Below are the code and all the weights of a small trained network. Each question names an input and a class and asks about switching units off, where a switched-off unit gives its printed mean instead of its output.

import numpy as np


def w(rows, s, z=0):
    codes = np.array(rows[::2]) - 128.0
    scale = np.full(codes.shape[1], s)
    scale[-1] = z or s
    return codes * scale


def f(y):
    return y / 2 * (1 + np.tanh(0.7978845608 * (y + 0.044715 * y**3)))


def log_softmax(a):
    a = a - a.max(-1, keepdims=True)
    return a - np.log(np.exp(a).sum(-1, keepdims=True))


def net(x, mask):
    res = np.array(x, float).reshape(1, 3) / 4 @ E
    y = f(res @ A[0][:, :-1].T + A[0][:, -1])
    res = res + np.where(mask, y, B[0][:, -1]) @ B[0][:, :-1]
    return log_softmax(res[-1] @ U[:, :-1].T + U[:, -1])


A, B = {}, {}
E = w([
[152,173,67,246,111],'x0',
[128,69,56,124,165],'x1',
[211,78,108,111,70],'x2',
],0.012)
A[0] = w([
[53,158,118,150,213,186],'n0',
[135,67,141,53,133,213],'n1',
[97,171,138,161,149,173],'n2',
[160,120,54,169,104,204],'n3',
[154,142,149,143,70,228],'n4',
[122,112,97,130,148,146],'n5',
[134,72,144,54,133,212],'n6',
[95,164,255,109,134,254],'n7',
[156,115,35,161,118,232],'n8',
[140,127,43,173,128,204],'n9',
[73,155,121,144,183,173],'n10',
[163,170,137,171,56,163],'n11',
],0.013,0.0046)
B[0] = w([
[103,147,158,57,254,226],'n0',
[164,104,227,105,139,239],'n1',
[104,150,191,81,187,187],'n2',
[209,150,66,154,121,238],'n3',
[177,189,161,184,84,194],'n4',
[164,91,108,110,149,153],'n5',
[153,101,239,110,136,235],'n6',
[94,169,186,53,20,237],'n7',
[255,141,86,135,104,248],'n8',
[225,113,68,152,149,237],'n9',
[110,136,149,83,203,195],'n10',
[162,224,157,195,103,219],'n11',
],0.0091,0.011)
U = w([
[143,168,107,193,70,105],'0',
[33,155,143,86,135,112],'1',
[144,90,55,137,100,4],'2',
[93,113,101,133,97,18],'3',
[103,80,162,117,170,149],'4',
[166,135,122,121,163,185],'5',
[131,120,175,99,12,252],'6',
],0.011,0.0025)

Each question gives the input, the list of numbers given to net, and the class t.
The units are the neurons (one row each of A and B). Each row of codes is followed by its name. A weight is (code - 128) times the scale printed after its matrix; where a second scale follows, it is the last column's (A, B and U).
mask holds one flag per neuron, in row order. A switched-off neuron (its flag False) gives its mean, the last column of its row in B, instead of its output. The means were averaged over made-up inputs and are rounded, as every weight is.
A unit's drop is (log p(t) with every unit on - log p(t) with that unit switched off) / (log p(t) with every unit on - log p(t) with every unit switched off).
The circuit of an input: a set's keep is (log p(t) with only the set's units on - log p(t) with every unit switched off) / (log p(t) with every unit on - log p(t) with every unit switched off). Starting from all 12 units, units are removed one at a time, each time the one whose removal leaves the highest keep (on an exact tie, the one counted first), for as long as the keep stays at least 0.8.
circuit, biggest first: the units of the circuit, biggest drop first
most important unit: the unit with the biggest drop
k most important neurons: the k neurons with the biggest drops, biggest first
drop when u is switched off: that unit's drop, to one decimal
input [4,-6,1], class 0: circuit, biggest first -> n11, n1
input [-8,5,-8], class 1: 4 most important neurons -> n7, n9, n8, n3
input [8,-4,-4], class 5: circuit, biggest first -> n0
input [-8,2,-7], class 1: circuit, biggest first -> n7, n0
input [-6,-5,-6], class 1: 2 most important neurons -> n0, n8
input [-8,5,4], class 4: 4 most important neurons -> n7, n8, n4, n11
input [2,1,1], class 0: 2 most important neurons -> n0, n10
input [-2,4,-4], class 4: 2 most important neurons -> n7, n11
input [-6,2,-1], class 6: 2 most important neurons -> n7, n0
input [-8,5,5], class 4: 4 most important neurons -> n7, n8, n4, n11
input [-6,3,-5], class 1: 3 most important neurons -> n7, n9, n8
input [1,-1,5], class 0: 2 most important neurons -> n7, n0
input [4,1,1], class 0: drop when n0 is switched off -> 0.2
input [1,5,6], class 2: most important unit -> n0
input [3,0,-4], class 4: drop when n3 is switched off -> 0.2
input [-2,2,-2], class 4: drop when n7 is switched off -> 0.1
input [-6,4,-3], class 4: drop when n6 is switched off -> 0.2
